In the rows, zero is written as 128.
[122 130 132 129 115 138 106 139 120 117 149  83 104 106 146  95 142 147
 126 132  95 134 152 146 115 158 147 147 149 126 131 136  99 145 104 148
 118 138 109 161 116 162 113 163  99 197 122 151] => 5
[112 141 137 159 130 131 107 179 149 157 121 133 121 121 166 117 125 170
 115 140 117 153 171 116 135 153 172  94 216 130 121 173 119 146  94 107
 135  93  88 133 134 160 121 112 114 169 131 139] => 8
[132 166 134 143 208 186 150 148 142 154 137 166  89 180 102 129 107 156
 116 131 136 118 153 205 116 102  97 103 116  97 129  89 144 126 122 138
 144 172 140 122 131 120 102 148 119 123 121 104] => 4
[117 165 127  86 139 107 155 115 103 147 110 104 137  90 118 143 161 138
 151  97 123 143 181 170 146 146 135  90  81 137 148  98  98 105  93 146
  98 121 111 122 143 115 158 215 141 133 114 149] => 8
[161 113 165  44 117 195 132 152 124 191 105 132 151 178 111 134  97 150
  93  97 119 138 176 169  95 127 122 105  82 159 192  84 111 108 151 154
 117 122 110 143 117 103  95 123 143 157 141  84] => 5
[ 82 173 107 133 167  99 164 148 135  88 134 129 127 136 133 117 172 128
 113 112  92 171 163  84 172 133 163 141 100  87 148 144 146  96 135 101
 126 199 107  77 130  59 158 172 138 146 127  72] => 0
[112 157 116 108 105  74  91 140 148 158 104 105 145 131 129  82 146 123
 179 104  64 152 141 145 121 181 137 121 146 159 125 115 125 134  72 131
 161 120 145  98 110 136 146 166 164 158 123  80] => 0
[ 96 136 101 123 182 169 160 141 104 155 139 148 115 142 185 118 117 116
  74 103 120 138 203 131 122 135 138 149 118 148 172 166  98 100 145 153
 144 158 144 111  97 103 119 103 146 103  98  90] => 6
[165 161 132 186 125 156 123 174 154 146  83 150  64 155 152 141 111 133
 135 152 104  93  97 112 126  99 103 167 109 163 110 109 195 101 124 150
 164 190 179 145 133  85 144  89 150 163 153 107] => 8
[126 134 135  55  85 121 129 125 131 146 118 149 157 154 149 172 142 135
 136  95 128 140 169  92 107 161 124  82 115 146 105 101 147 112 108 112
 115 101 112 108 117 120 132  91 153 131 129 110] => 0
[ 87  47  66 148 156  87 108 108 119  94  58 141  98 185 132 105 144 114
 129  83 138  95 149 127 125 149  92 111  99 154 132 127 133 144  99 127
 133 166 127  87 129 150  46  51 126  31 149 141] => 1
[132 128 151  91 111 144 133 113 103 119 148 171 110 111  92 121 147 163
 168 143 110 103 119 126 162 124  76 115  95 149  95 100 132 133 173 144
 103 161 136 111 118 135 141 117 117 108 151 166] => 9
[ 93 191 131 122 136 107 125 152 154 146 150 139 169 100 169 156 127 126
 155 119 129 121 182 132 127 130 140 100 144 148 143 138 141 111 131 166
 117 145 123 106  99 155  77 101 124 120 107 155] => 8
[123 148  88 156 216 199 136 113 106 125 120 117 118 130 124  76 153 121
 153 108 153 120 169 154 130 147 121 136  68 153 129 132  81 104 120 129
 152 161 116 110 126 115 186 104 103 160  72 106] => 0
[117 123 166  69 119  78 153 132 129 131 134 121 155 153 151 124 159 110
 124 132 145 122 130  59  68 155 171 130 157 129 127 149  98 142 102 135
 121 100 135 102 108 166 101  79 154 132 122 129] => 11
[134 156 107  90  94  92 150  88 116 136 117 134 158 126 122 156 124 121
 149 114 127 118 102  97 102 135 123  97 165 149  99 108 138 119 116 150
 111 110 124 102 125 133 154 139 128 147 141 103] => 4
[ 88 153 152 202 122 152 129 143  98  69 113 124 120 127 183  93 172 137
 122 116 194 126 120 177 128 119 147  83 138 129  10  93 139 125 126  49
 154  53 116 133 150 129  75  75 167 172 121  80] => 4
[147 109 115 144 220 173 139 108 127 120 135 135  79 154 171 118 113 124
 144 117 122  92 155 144 131 118  75 123 123 129 157 178 157 130 148 181
  97 161 136 157 114 167 132 115 102  98 125 145] => 2
[153 129 103 127 101  87 136 146 148 107 134 119 185 122 114 142 135  97
 155 102 127  94  94 118 117 154  83  97 175  97  84 157 160 129  98 134
 119  92 140  94 141 160 174 173 126 143 132 148] => 2
[136 128 159 128 152 174 123 151 126 133 123 130 138 119 139 121 136 103
 128 139 133 120 114 134 163 117 121 115 144 122 127 112 137  90 181  99
 141  98 163 141 125 111  93 113 133 102 106 131] => 10
[133 128 125  99  99  54 144 112 146 134  94 158 163 125 143 173 150 105
  67  93 146  88 159  66  73 125 134  89 162 102 144 151 169 125 123 165
 100  96 115 134 132 150 139 106 133 136 151 134] => 11
[154  72  87 148 160 159 139 147 118 125 112 181 115 134 124 110  92 105
 122 131  95 130 151 126 155 127  87 127 114 133 125 146 155 174 144  91
 150 150 154  91 125 112 169 107  95 147 138 181] => 9
[117  71 167 199  74 181 102 174 114 149 122 151 150 153 155 176 100 101
  67 134 189 114 194 220 156 116 115 168 116 116  66  98 138 143 151  39
 151  97 122 133 177 134  72   4 133 129 112 109] => 11
[139  86  98 195 222 109  66 177 128 166 121 121 112 122 110 114 141 155
 132  96 110 135 172 171 148 125 129  50 146 100 170 160  99 106  99 162
 125 109  58 167 151 130 104  51 156 148 108  75] => 1
[128 118 141 162 166 177 166 130 110 134 136 111 134 131 147  92  94 124
 101 114 163 133 125 137 134  96 129 156 151 133 122 114  86  89 146 123
 119 140 146 115 160  87 120 123 104 102 107 136] => 5
[143 152 140 124 157 141 122 143 123 172 102 124 131 144 139  99 123 106
 126 121 137 133 120 162 112  96 120 123 140 145 121  83  93 108 122 119
 154 111 161 129 138 134  60 143 118  87 113 108] => 4
[135 101 116 127 201 120  85 132 143 156 128 121 119 153 149 100 133 131
  83  96 144 140 155  84 152 119 110 135 105 103 143 151 140 106 167 168
 128 190  86 108 114 113 121 164 150 116 134 149] => 9
[106 109 113 217 160  75 160 170 128 110  83 122 145 107 149 205  60  57
  79 108 128 112 183 115 160 123  43 229 133 149  98 139 157 171 209 140
  87 125 177 104 133 126 138  83 129  95 119  74] => 10
[167 104 142 169 199 102 118 151 139 212 116 135 122 130 158 135  78 132
 161 133 115 150 164 131 173 100 107 164 119 122 142 158  96 188 129 128
 110 142 113 130 122 178 181 147 126 134 145  89] => 8
[121 153 106 121 130 106  93 105 105 155  94  92 143 111 127 102 174  96
 166  98 128  95 120 145 157 130  91 184 104 166 112 116 112 120 183 160
 116 157 134  96 113 162  84 216 177 111 151  79] => 8
[134 113 105 136 116 109 111 135 142 141 148 104 168  95 175 158  79  84
 121 131  98 146 181 137 137 142 105 149 119 144 100 147 116 159 144 113
 151 107 183 133  79 133 131 157 174 135 122 102] => 8
[149 141 121 113 167 170 117  73  94 158 117 147  95 160 159  99 131 122
 109 118 143 135 156 150 142 120 141 136 146 163 172 121 127  77 138 140
 126 151 135 136 122 125 106  75 128  79 130 105] => 6
[142 159 169 123 136 125 182 152 138 117 101 127 132 125 149 154 118 105
 126 117 115 113 160 121 148 159 120 116 103 130  82 144 134 159 162  85
 110 123 196 133 126 131 210 185 149 181 130  79] => 10
[131 130  60 194 168  73  55 182 133 181  97 147 121 164  27 188 138 131
 102 132 134 113  91 117 141 124 142 153 168  75 126  55 119 164  86 104
 164 140 136 118 112  73  79  88 154 157 131  31] => 3
[125 175  82 138 159 152 126 142 137 121 130 135 138 157 119 143 130 146
  85 131 158 130 151 129  93 123 122 142 139 129 135 125 118  89  97 128
 149 152 132 126 153  92  87 114 130 101 107 117] => 6
[100 125 128 125 186 156 131  76 114 136 114 144 109 155 157  96 131 125
 127 138 103 116 132 152 144 111 124 158 152 157 167 125 116 109 108 131
 156 202 169  94 131 102 149  79  98  63 128 152] => 2
[ 98 110 125 101 159  83 155 176 122 101 148 133 202 139 147 124 132  87
  94 107 147 122 128  96  90 138 118 113 166 130 120 125 144 136 146 139
 131 107 133  88 113 151 124 121 167 153 118  93] => 10
[152 112 105 168 198 105  68 152 121 206 113 112 104 131 124 148 160  93
 186 117  61 107 135 118 142 118 107 145 125 125 144 156  75 173 106 145
 141 143 143 160 135 121 123 148 150  97 129 100] => 9
[127  84 143 120 107 155 160 171 125 133 138 143 124 117 142  93  85 156
 149 160 110 132 111 134 122 134 126 117 150 131 112 147 131 166 143 132
 122 105 133 123 118 170 128 116 151 134 142 151] => 8
[ 92 146 141 146 194 164 153 149 138 128 120 145 114 145 139 100 130 124
  85 119 118 103 190 185 157 136 116  67 144 116 147 105 115 103 119 100
 151 169 164 137 141 135 129 127  82  84  99 142] => 10
[125 109 123 151 168 151 125 157  98 139 151 143  62 145 171 154 113 145
  84 116 129 143 152  96 182 146 157 152 200 109  93 123 108 107 130 116
 125 152 138 125 121 117 107 101 172 120 124  81] => 2
[133 105 121 117 185 182 136 114  94 172 122 109 101 173 172 115 124 106
  91 138 119 128 130 127 127 135 142 163 127 135 160  75 118  97 149  98
 173 148 144 135 105 138  57  82 164  75 132  88] => 9
[165 126 144 167 122  70 165 116 154 117 108 191 116  68 152 144 111 138
  83 131 157 103 140  63 166  94 138 143 128 150  84 104 132  47 189 150
 125 141 170 105 113 110 161  80 165 102 165 148] => 3
[110 144 129 124 142 170 157 130 114 121 136 125 138 133 124 135 147 150
 136 157 109 123 155 186 142 141 128 116 153 149 167 128 126 114 149 106
 112 130 137 120 127 128  87  88 149  88 119 107] => 8
[ 78 143 134 103  76  87 129 113 115 174 101 160 154 151 121 149 125 149
 113 103 126 135 148 129 172 142 118 151 134 170  92 110 125 143 113  97
 135 138 171  71 111  69 147 138 123 115 122 101] => 9
[162 117  95 122 166 155  89 113 138 146 128 129 115 159 129 100 130 116
  96 103 121 132 155 146 134 139 116  77 166 116 120 114 148 104 137 106
 147 142 152 130 100 121 118 124 144 162 120  98] => 0
[126 108  94 130 172 148 164  72 119  86 126 127 138 140 154 145 118 105
 157 129 100 101 151 157 134 115  92 119 122 147 104 158 135 147 139  96
 125 147 187 115 137 112 136 135 148 118 152 130] => 2
[ 65 107 129 195  77  96 150 203 118 103 125 164 148 142 114 236 123 173
  50 112 221 127 127 152 139 153 139 164 138  88  88  50 158 170 177 102
 115 168  73  39 138 108 132 131 143 120 131 108] => 4
[165 179 148  65  79 157 101 123 168 117  92  82 136 125 102 172 169 187
 141 145 107 113 100  97  64 197  81 161  88  93  96  93 126 166 112 100
 124 109 137 115 108 134 141 161 180 180 146 140] => 5
[145 106 159  53  99 114 185 132 124 133 152 111 137 140 127 106 140 179
 139 166 100 127 129 177 102 116 117 100  85 137 182 149 106 116 118 158
  86 151 130 146 100 180 117  86 121 156 124 148] => 6
[ 73 179 204 135 146 183 169 184  94  98 108  87 138 152 122 111 101  91
 110 113 159 152 205 171 124 131 109 165  16 144  21  91  93 145 182  94
 118 140 126  75 174  94  84  93 137 159 131 133] => 6
[135 127 107 112 151 165 110 131 113 155 128 161 116 140 122 125  96  99
  97 122 116 118 158 159 123 131 111 136 132 154 129 111 122 111 131 158
 142 146 147 136 144 113 100  83 114  86 111 148] => 7
[129 144 141  94 136 149 107 109 121 186 107 172 100 131 137 136 103 161
 120 131 126 135 181  94 155 107 127  98 121 145 116  85 110 111 106 113
 149 101 123 163 128 112  99  95 101 129 124 139] => 11
[110 133  89 178 147  98  52  86 172 181 119 168 127 165 121 160 114 132
 127  94 185  66 104 159 123  88 106  99 145 143  99  90 165 121 127 183
 179 199 142  99 111 108  79 136 108 106 155 160] => 7
[113 116 125 136 121 159  56 209 116 169 111 111  90 107  94 141  99 143
 130 137 126 178  84  91  89 119 141 136 174 100 156 100 169 161 128 173
 135  39  66 135 139  77  13  71 121 203 104 149] => 11
[114 113 118 149 164 142 135 102 115 138 135 107  80 133 137  79 121 122
 125 124 116 129 119 173 119 160 128 112 166 145 137 152 124 130  95 161
 140 132 131 107 126 126 163 111  90 147 107 170] => 7
[135 170 137  85 172 170 113  87 110 176 140 120 115 121 151 115 112 116
 123 120 122 148 133 145 149 119 134  92 133 155 134  80 114  64 141 135
 145 132 149 134 134  83  89 131 124  95 106 145] => 7
[158 142 131  89 127 169 108 117 130 163 138 111 109 106 161 123 109 121
 123 118 122 153 178 134 115 158 155 117 141 159 131  89  81  88 139 131
 138 153 144 127 117 162 100 105 128 129 111 129] => 0
[158 132 141  61  60 180 131 139  93 148 139 129 174 144 118 122 139 108
 178 100 130 103 101 119 118 167 105 102 135 163  89  88 135 121 139 111
 126  63 128 110 102 138 126 157 119 187 132 122] => 5
[153 132 117  83  90 157 126 140 127 133 131 152 199 144 158 147 119 100
 127 103 152 110 131 106  93 129 110 141 115 155 144 129 148 127 143 125
 121 101 147 131 104 120 116 123 112 135 109 120] => 5
[143  84  92 183 120 144 173 124 115  90 143 170 122  92 167 157 117 189
 154 156 149 119 119 145 158  99 168  92 174 185 109 181 128  92 154  83
 119 132 158 142 174  93 127  93 136 172 123 134] => 1
[131  98 140 154 156 173 106 119 122 150 150 108  94 140 140 145 130 128
 141 122 125 130 132 155 164 126 142 121 156 131 131 136 103  94 133 138
 148 154 130 105 124  89 120 105 135 126 133 130] => 2
[143 121 106 154 190 194 197 126 113 117 136 170 119 127 138 131 116 105
 128 109 110 117 150 176 163 108 133  86 141 154 194 135 109  84 171 107
 153 151 194  79 110  77 132  93 129  84 131  79] => 2
[127 178 158 125 155 120  97 152 143 109 131 131 153 118 112 115 110 136
 104 163 107 110 128  71 113 144 103 163 122 130  83 115 161 154 186 153
 123 212 141 116 136 121 193 110 126 151 134 190] => 9
[124 116 171 139 164 124 141 119 119 107 137  73 117  92 155 121 154 113
 134 130 106 134 142 147 114 102 125 114 130 148 132 138  77 115 144 145
 132 123 134 111 127 134 113 107 108 153 152 155] => 2
[140 113 124  94 140 118 249 120  94 130 152 103 117 108 151  98 101 107
 183 107  69 126 154 132 131 135 128  64  92 159  98 126  86 118 140 132
 107 115 170 121  86 173 170 133 150 213 137  52] => 0
[126 148 155 125 104 120 129 170 150 143 166  93 179  92 122 105  91 139
 154 111 106 140 120  82 104 131 142  96 128 116  67 118  38 117 105 151
 142  98 146 137 129  96 152 136 182 136 122  77] => 5
[130 158 202 102 147 127 155 168 138 112 129 116 164 120 139 118 129 113
 141 168  74 142 190 130 111 128 147 121 102 167 151 160 100 151 165 130
 102 138 141 141 128 144 143  76 133 123 145 131] => 8
[128 137 102 143 177 152 109  93 142 126 146 116  98 143 126 118 120 137
 106 157 128 130 142 112 126 139  95 169 143 133 121 154 143  92 115 138
 140 135 138 138 120  87 145 117 109 121 108 126] => 3
[175  81  82 118  90 116 131 163 113 143 123 149 110 101 166 166 103 100
 146 126  65 133 127 100 144 148 118 121 122 178 131 135 137 149 148 122
 135 140 133 112 125 136 144 108 143 192 154 119] => 7
[ 45  99  40 191 163  90 148  76  78  82 105 154 144 142 132  71 101 178
 100 110 208 135 143 149 197 102  94 181 171 154  54 131 176 130 152 116
 103 128  73  73 161 121  96 193 105 131 132 179] => 6
[131 147  87 161 151 136  99 116 113 166 105 118 125  95 124 143 118 122
 122 146  95 149 138 130 181 127 157 134 187 114 155 100 112 107 122  97
 145 110 134 135 113 109  87  64 143 108 119  92] => 8
[126 138 191 142  82 150 178 156 130  96 118 117 141 123  62  97 155 158
 159 162 118 109  99 223  98 151 128  95 115 151 144 128 115 148 161 141
 121 101 125 108 128 142 176 128  90 149 136 129] => 4
[147 164 166 112  97  71 157 178 119 109  99 117 109 144 100 133 172 133
 108 137 109 133 110 105 121 151 155 151 124 109 123 110 118 112 118 131
 100 123 161 126 117 122 107  82 184 114 138  90] => 6
[111 146 109 121 171 144 129 113  95 135 149 137 126 127 164 111 133 105
 119 131 105 138 135 166 143 100 128 127 145 122 186 124 144 118 164 121
 119 167 166 121 108 114  69  92 132  89 114 109] => 6
[ 90 103 168 200 141 107 186 139  97 131  79 102 100 124 173 139 126 114
 117 114 120 145 123 125 128  80 123 136 160 159  66 187 119 198 185  92
 101  83 149  92 151  62 169 171 106 215 158  93] => 4
[114 158 113 142 171 173 124 109 129 162 125 124 102 138 100 120 129 148
 118 130 132 126 153 136 124 128 131 106 170 126 115 148 133  87 117 137
 133  86  93 132 146  97 104 118 103 177 132 100] => 3
[130 127 141 177 207 132 120 136 130 125 137 130 124 155 158 121 123 132
  87 137 156 139 155 140 126 112 123 156 145 153 138 141 110  96 136 105
 156 146 157 129 129 114 105  65 116  95 111  74] => 1
[144 117 106 186 142 144 141  94  98 116 127 145  83 120 128 123 137  68
 103  96  88 114 184 202 212  99  86  97 126 141 124 120 175  68 186 118
 140 184 160  75 119  72 146 119 104 168 166 148] => 6
[129 104  21 230 146 154  27 141 133 122 105 130 178 114 136 166 142 103
 143 116 177 138 115 175 117 122  72 215 187 187 160 173 158 128 144  90
 171 117  98  49 182 100  48  62  97 128 103  85] => 1
[150 130  80 134 108 192 105 127 112 122 103 142 122 117 127 114 126 137
 124  93 167 113 136 154 125 151 156 123 124 157 145  92 104 122 125 118
 135 160 141 124 138 108 110 155 101 151 106 153] => 5
[148 127 103 128 224 166 170  97 123 151 135 142 128 158 123 108 115 140
 142 145 124 100 121 148 139 111 109 110 141 120 129 130 124  60 120 112
 149 160 157 112 142 129 110  75 134 113 111 126] => 1
[114 146 177 135 134 164 143 131 124 146 132 151 142 136 112 107 127 167
 119 133 151 143 173 252 130 111 144  82 108 139 151  95 119  91 113 141
 136 108  95 157 163 111 143 141 103 102 107 135] => 4
[151 143 169 118 172 112 130 123 128 133 119 170 138 148  85 126 197 174
 159 143 146 104 142 222  96 111 142  88 133 132 146 138  87 152  94 141
  95 126 136 143 149 140 151 108 146 112 110 135] => 4
[ 89  70  86 160  81 168 127 156 118 116 109 183 163 125 153 180 115 137
 118 152 148  83 176 174 129 139 146 176 133 177 115 136 146 173 184 110
 139 185 115  88 147 152  95  96 148 122 149 194] => 8
[142 178 144 147 169 162  79 137 146 149 113 123  93 153 200 113 154 102
 120 104 111 124 140  81 151 133 125  64 138 100  90 170 161  92 118 100
 126 134 111 162 161 101 122  57 133 128 117 114] => 7
[115 117 139  88  81 120 169 112 101 108 112 142 153 149  97 104 163 149
 117 121 137 123 166 203 119 152 162  79 112 141 146 130 132 102 108 133
 113  64 110 151 125 140 112 135 142 114 141 141] => 6
[114 128 112 135 182 191 148 152 125 125 133 164 133 141 146 154 129 147
 113 126 131 120 168  97 154 125 102 121 120 150 151 131 107  85 142 117
 165 113 117 105 104  90 119  76 105  73 114 121] => 2
[184 105  67 112 179 110  96 100 126 109 107 163 116 132 112 120 150 113
 116 133 104 117 114 112 132 125 122 116 114 119 151 141 153 147 136 131
 131 163 144 140 117 114 149 131 151 153 144 150] => 7
[129 133 179 115 132 123 131 123 126  99 139 133 139 127  97  86 161 170
 193 172  96 119  85 143 133 115 113  97 135 161 143 173 162 113 155 142
 105 129 121 134 150 119 160 111  80 150 143 162] => 1
[139 125 171 121 131 157 174 137 139 128 132 108 135 131 158 131  94 119
 108 147 124 117 183 111 111 141 122 111 119 174 134 138  92 112 172 114
 128 117 162 145 134 133 126  91 116  93 118 128] => 11
[163 117  86 105 143 125 134  86 124 103 121 153 143 146 169 154 101 107
 140 140 111 135 145 111 103 122 126  93 153 155 141 126 173 141 137 113
 118 124 127 145 129 148 112 106 130 119 149 130] => 4
[136  60 129 117 146 116 140  86  97 111 119 114 136 126 156 113 109 101
 146 111 113 122 123 152 133  91  89 116 128 167 110 142 137 164 171 133
 112 134 147 102 130 136 147 161 120 173 180 143] => 2
[115 151 131 107 125 109  80 151 134 134 124 110 193 116 108 124 152 112
 171 137  71 124 178 124 116 172 174  37 154 169 122 143 105 157 124 127
 154  60 128 151  70 126 114  82 167 181 130 122] => 8
[157 119 146 175 220 106  94  76 125 173 112 174 105 152 187 121 160  78
 132 110 114 101 165 183 139  99  95 107 164 161 161 165 121 159 109 109
 134 149 174 130 142 136 175  76  87  54 137 137] => 7
[150 119 135 155 179 160 104 155 135 139 149 157 141 140 170 129 139  90
 120 102 127 101 162 151 124 107 113 129 134 127 147 113 103 132 151 110
 140 196 175 104 131 113 109 117 136  86 125 142] => 5
